Below are the code and all the weights of a small trained network. Each question names an input and a target symbol and asks about switching units off, where a switched-off unit gives its printed mean instead of its output.

import numpy as np


def w(rows, s, z=0):
    codes = np.array(rows[::2]) - 128.0
    scale = np.full(codes.shape[1], s)
    scale[-1] = z or s
    return codes * scale


def softmax(a):
    e = np.exp(a - a.max(-1, keepdims=True))
    return e / e.sum(-1, keepdims=True)


def log_softmax(a):
    a = a - a.max(-1, keepdims=True)
    return a - np.log(np.exp(a).sum(-1, keepdims=True))


def net(x, mask):
    ids = ['ΓΘΠΣΦαβδεζηλμξτψ'.index(c) for c in x.split()]
    T = len(ids)
    res = E[ids] + P[:T]
    u = 0
    for l in range(2):
        r = res
        for j in range(3):
            rows = slice(3 * j, 3 * j + 3)
            q, k, v = (r @ M[l][rows].T for M in (Q, K, V))
            z = softmax(np.where(np.tri(T) > 0, q @ k.T / 3**0.5, -1e9)) @ v
            o = O[l][rows]
            res = res + np.where(mask[u + j], z, o[:, -1]) @ o[:, :-1]
        u += 3
    return log_softmax(res[-1] @ U[:, :-1].T + U[:, -1])


Q, K, V, O = {}, {}, {}, {}
E = w([
[134,85,125,83,155,147,176,179,93,78],'Γ',
[75,178,114,102,249,149,114,159,113,117],'Θ',
[123,32,113,6,186,252,105,127,136,182],'Π',
[132,161,92,137,205,153,142,98,179,103],'Σ',
[136,150,85,122,124,142,154,147,88,122],'Φ',
[126,187,115,126,195,94,111,148,125,127],'α',
[115,158,79,102,226,129,206,150,144,170],'β',
[112,148,160,152,184,116,209,158,74,185],'δ',
[150,112,102,53,217,133,116,146,187,118],'ε',
[194,142,133,138,131,105,185,188,173,82],'ζ',
[185,40,176,105,72,169,134,145,115,84],'η',
[160,109,85,117,149,135,128,90,151,28],'λ',
[159,90,168,92,126,110,190,189,71,160],'μ',
[160,104,128,143,123,155,242,162,134,113],'ξ',
[131,63,166,111,141,100,133,118,67,92],'τ',
[113,98,105,136,153,155,173,78,79,111],'ψ',
],0.018)
P = w([
[127,72,66,204,185,155,70,149,43,179],'0',
[67,121,126,137,75,56,149,156,170,46],'1',
[121,119,169,156,180,160,86,84,132,138],'2',
[205,116,160,59,136,129,26,73,112,167],'3',
[45,106,73,158,127,118,128,161,179,88],'4',
[92,239,136,75,119,237,179,28,92,56],'5',
[227,109,136,95,244,85,88,88,75,173],'6',
[79,70,95,177,81,153,179,160,218,130],'7',
[187,230,205,57,174,250,217,194,120,116],'8',
],0.014)
Q[0] = w([
[114,202,178,81,82,146,113,39,100,92],'L0H1',
[59,123,45,255,50,106,90,132,173,180],'L0H1',
[103,166,123,63,83,117,137,175,144,143],'L0H1',
[128,86,187,156,59,153,125,113,232,145],'L0H2',
[195,150,85,74,115,175,115,57,135,111],'L0H2',
[158,152,171,215,129,127,181,25,68,57],'L0H2',
[78,79,98,195,75,51,55,170,181,177],'L0H3',
[200,217,223,74,179,182,135,74,78,122],'L0H3',
[116,103,164,106,186,156,174,140,122,124],'L0H3',
],0.0079)
K[0] = w([
[214,166,143,61,123,135,92,89,93,151],'L0H1',
[34,146,163,143,96,160,136,137,166,109],'L0H1',
[88,111,163,56,139,78,145,89,169,125],'L0H1',
[114,111,137,143,90,150,140,130,170,104],'L0H2',
[211,165,136,105,122,169,88,75,134,104],'L0H2',
[138,128,163,241,116,128,128,76,71,80],'L0H2',
[1,100,117,165,52,116,116,170,156,112],'L0H3',
[202,143,115,103,122,111,130,125,76,97],'L0H3',
[142,123,104,146,171,101,114,101,112,161],'L0H3',
],0.009)
V[0] = w([
[40,14,97,125,199,120,190,163,184,120],'L0H1',
[158,129,119,147,163,200,146,207,147,157],'L0H1',
[152,90,206,53,144,74,103,88,175,155],'L0H1',
[29,109,122,68,74,103,161,165,186,190],'L0H2',
[139,155,111,207,145,148,191,102,36,58],'L0H2',
[177,52,69,130,181,44,198,119,178,131],'L0H2',
[23,69,150,121,127,84,147,131,196,152],'L0H3',
[68,146,139,220,93,45,3,71,121,209],'L0H3',
[128,204,190,178,31,225,168,130,227,202],'L0H3',
],0.0066)
O[0] = w([
[63,206,148,155,113,114,84,38,157,161,193],'L0H1',
[131,24,128,87,186,50,120,161,121,141,165],'L0H1',
[143,109,203,147,1,76,167,130,175,164,119],'L0H1',
[140,197,66,193,50,75,153,123,76,56,80],'L0H2',
[147,73,134,26,91,169,83,136,146,144,160],'L0H2',
[103,128,64,150,109,151,115,141,91,184,167],'L0H2',
[106,150,157,191,77,175,185,84,89,111,93],'L0H3',
[154,203,96,242,168,76,131,112,116,53,74],'L0H3',
[116,80,157,105,218,96,158,39,131,42,3],'L0H3',
],0.0074,0.011)
Q[1] = w([
[93,156,115,148,109,126,174,64,64,3],'L1H1',
[123,212,191,70,122,182,191,145,166,27],'L1H1',
[147,37,28,199,131,33,95,101,116,158],'L1H1',
[190,39,93,192,175,86,55,99,98,219],'L1H2',
[215,159,171,94,177,180,107,149,109,219],'L1H2',
[176,200,177,69,103,160,236,134,156,110],'L1H2',
[133,244,157,58,96,141,201,79,80,73],'L1H3',
[158,166,168,8,140,155,149,117,154,211],'L1H3',
[47,190,216,58,114,167,158,132,193,55],'L1H3',
],0.0066)
K[1] = w([
[101,196,194,105,84,106,155,82,134,90],'L1H1',
[127,157,121,100,103,68,104,13,142,181],'L1H1',
[70,123,115,230,116,254,135,162,140,108],'L1H1',
[79,53,53,150,142,196,124,229,59,112],'L1H2',
[198,131,83,101,155,195,92,141,21,179],'L1H2',
[184,132,116,24,130,46,115,130,108,188],'L1H2',
[193,193,205,15,140,36,149,92,129,131],'L1H3',
[209,112,148,112,203,147,92,184,110,187],'L1H3',
[189,149,182,88,141,105,148,59,186,154],'L1H3',
],0.0071)
V[1] = w([
[62,124,82,114,133,186,116,62,254,88],'L1H1',
[173,127,79,136,104,56,100,237,244,125],'L1H1',
[47,222,84,61,77,88,159,151,130,194],'L1H1',
[48,92,189,159,127,221,98,121,139,166],'L1H2',
[63,124,255,108,142,123,144,177,136,92],'L1H2',
[131,137,167,168,112,169,173,25,38,185],'L1H2',
[63,149,105,56,226,115,232,159,123,96],'L1H3',
[179,109,145,198,221,58,156,32,179,238],'L1H3',
[141,10,126,121,49,128,238,112,179,146],'L1H3',
],0.0087)
O[1] = w([
[108,187,237,98,130,161,98,105,135,182,77],'L1H1',
[71,98,107,182,124,125,71,81,36,181,156],'L1H1',
[136,126,100,89,43,95,145,6,115,106,174],'L1H1',
[138,119,143,86,82,74,167,160,215,192,254],'L1H2',
[67,66,154,163,131,143,127,171,202,139,25],'L1H2',
[204,161,165,109,147,89,219,149,200,82,68],'L1H2',
[33,109,148,26,201,158,156,135,114,89,132],'L1H3',
[168,116,241,149,180,30,196,89,173,146,177],'L1H3',
[178,98,116,56,108,71,55,186,103,167,17],'L1H3',
],0.011)
U = w([
[3,151,96,75,63,107,117,136,166,149,201],'Γ',
[28,57,127,165,96,170,195,122,200,174,139],'Θ',
[76,81,144,133,107,84,138,111,227,200,63],'Π',
[136,107,236,157,189,159,129,125,106,171,191],'Σ',
[181,125,120,74,180,227,157,128,31,91,151],'Φ',
[155,74,147,217,148,165,157,87,82,127,148],'α',
[153,114,131,46,157,105,151,46,62,135,50],'β',
[121,42,125,140,187,135,208,159,156,95,170],'δ',
[135,85,150,166,110,75,103,34,120,200,2],'ε',
[94,49,165,116,186,87,72,105,77,149,131],'ζ',
[118,79,140,171,159,143,107,178,180,180,120],'η',
[173,174,158,132,119,204,92,98,84,196,46],'λ',
[153,49,69,129,161,73,125,91,127,120,128],'μ',
[110,115,153,18,188,122,104,165,115,122,140],'ξ',
[173,119,97,210,106,164,165,106,167,174,43],'τ',
[205,202,129,90,141,237,172,174,123,116,180],'ψ',
],0.0056,0.0075)

Each question gives the input, a string of symbols that net reads in full, and the target symbol t.
The units are the heads (3 rows each of Q, K, V and O). Each row of codes is followed by its name. A weight is (code - 128) times the scale printed after its matrix; where a second scale follows, it is the last column's (O and U).
mask holds one flag per head, layer by layer. A switched-off head (its flag False) gives its mean, the last column of its rows in O, instead of its output. The means were averaged over made-up inputs and are rounded, as every weight is.
A unit's drop is (log p(t) with every unit on - log p(t) with that unit switched off) / (log p(t) with every unit on - log p(t) with every unit switched off).
The circuit of an input: a set's keep is (log p(t) with only the set's units on - log p(t) with every unit switched off) / (log p(t) with every unit on - log p(t) with every unit switched off). Starting from all 6 units, units are removed one at a time, each time the one whose removal leaves the highest keep (on an exact tie, the one counted first), for as long as the keep stays at least 0.8.
units of the circuit, in order: the units of the circuit, biggest drop first
most important unit: the unit with the biggest drop
heads that matter: for each layer, one digit per head in row order, 1 if its drop is at least 0.15 and else 0, layers parted by /
input δ ε Θ Π, target δ: most important unit : L1H1
input Θ δ Γ β, target Θ: units of the circuit, in order : [L1H3; L0H1]
input δ Σ δ Θ τ α, target Θ: heads that matter : 010 / 011
input β δ μ Θ β Σ η μ, target Γ: units of the circuit, in order : [L0H2; L1H3]
input ξ Σ τ Φ ψ Θ δ ψ δ, target δ: heads that matter : 000 / 101
input Σ τ τ, target Σ: units of the circuit, in order : [L1H1; L1H3; L0H1]
input ζ Π Σ ζ ξ ζ δ, target ζ: units of the circuit, in order : [L0H1; L1H1; L1H2]
input β Σ η α λ η Σ ξ, target Γ: units of the circuit, in order : [L0H2; L1H3]
input ξ Θ Σ λ, target ξ: units of the circuit, in order : [L1H3; L0H3; L1H1]
input Σ λ δ δ, target Σ: units of the circuit, in order : [L1H1; L1H3; L0H1]
input Γ β Π, target Γ: units of the circuit, in order : [L1H3; L0H3; L1H2]
input Σ Γ Σ Π, target Σ: units of the circuit, in order : [L1H1; L1H3; L0H2]
input Π α δ τ Θ Θ Σ λ Σ, target Σ: units of the circuit, in order : [L1H3; L0H2]
input μ μ Σ ε μ τ β, target μ: units of the circuit, in order : [L1H1]
input τ α δ λ β δ ψ, target τ: units of the circuit, in order : [L1H3; L0H3]
input Σ Σ Σ ε ξ Π Φ Σ Σ, target Φ: heads that matter : 101 / 110
input β Σ μ ψ β λ ξ, target β: heads that matter : 000 / 110
input Φ η λ, target Φ: units of the circuit, in order : [L0H1; L1H2; L1H3]
input Σ δ Φ μ ψ Σ, target μ: heads that matter : 100 / 101
input δ Φ ψ ξ Σ ε η Π, target Γ: heads that matter : 010 / 001
input Π λ Σ, target Π: most important unit : L1H2
input β Φ Γ Σ α δ μ η δ, target μ: units of the circuit, in order : [L1H1; L1H3; L0H1]
input Φ δ Π τ, target Φ: heads that matter : 100 / 011
input Φ Π Σ μ, target Φ: heads that matter : 101 / 011
input β ε ψ ζ λ δ δ δ ξ, target δ: units of the circuit, in order : [L1H1; L1H3]
input β η Σ β μ μ ψ δ, target Γ: heads that matter : 010 / 101
input τ ψ μ δ Θ Σ, target δ: heads that matter : 001 / 110
input δ λ β Φ η, target Γ: most important unit : L0H2
input ψ Σ ψ α ε η Σ ζ, target Γ: heads that matter : 010 / 001
input μ ε Γ Σ ξ, target Γ: heads that matter : 010 / 001
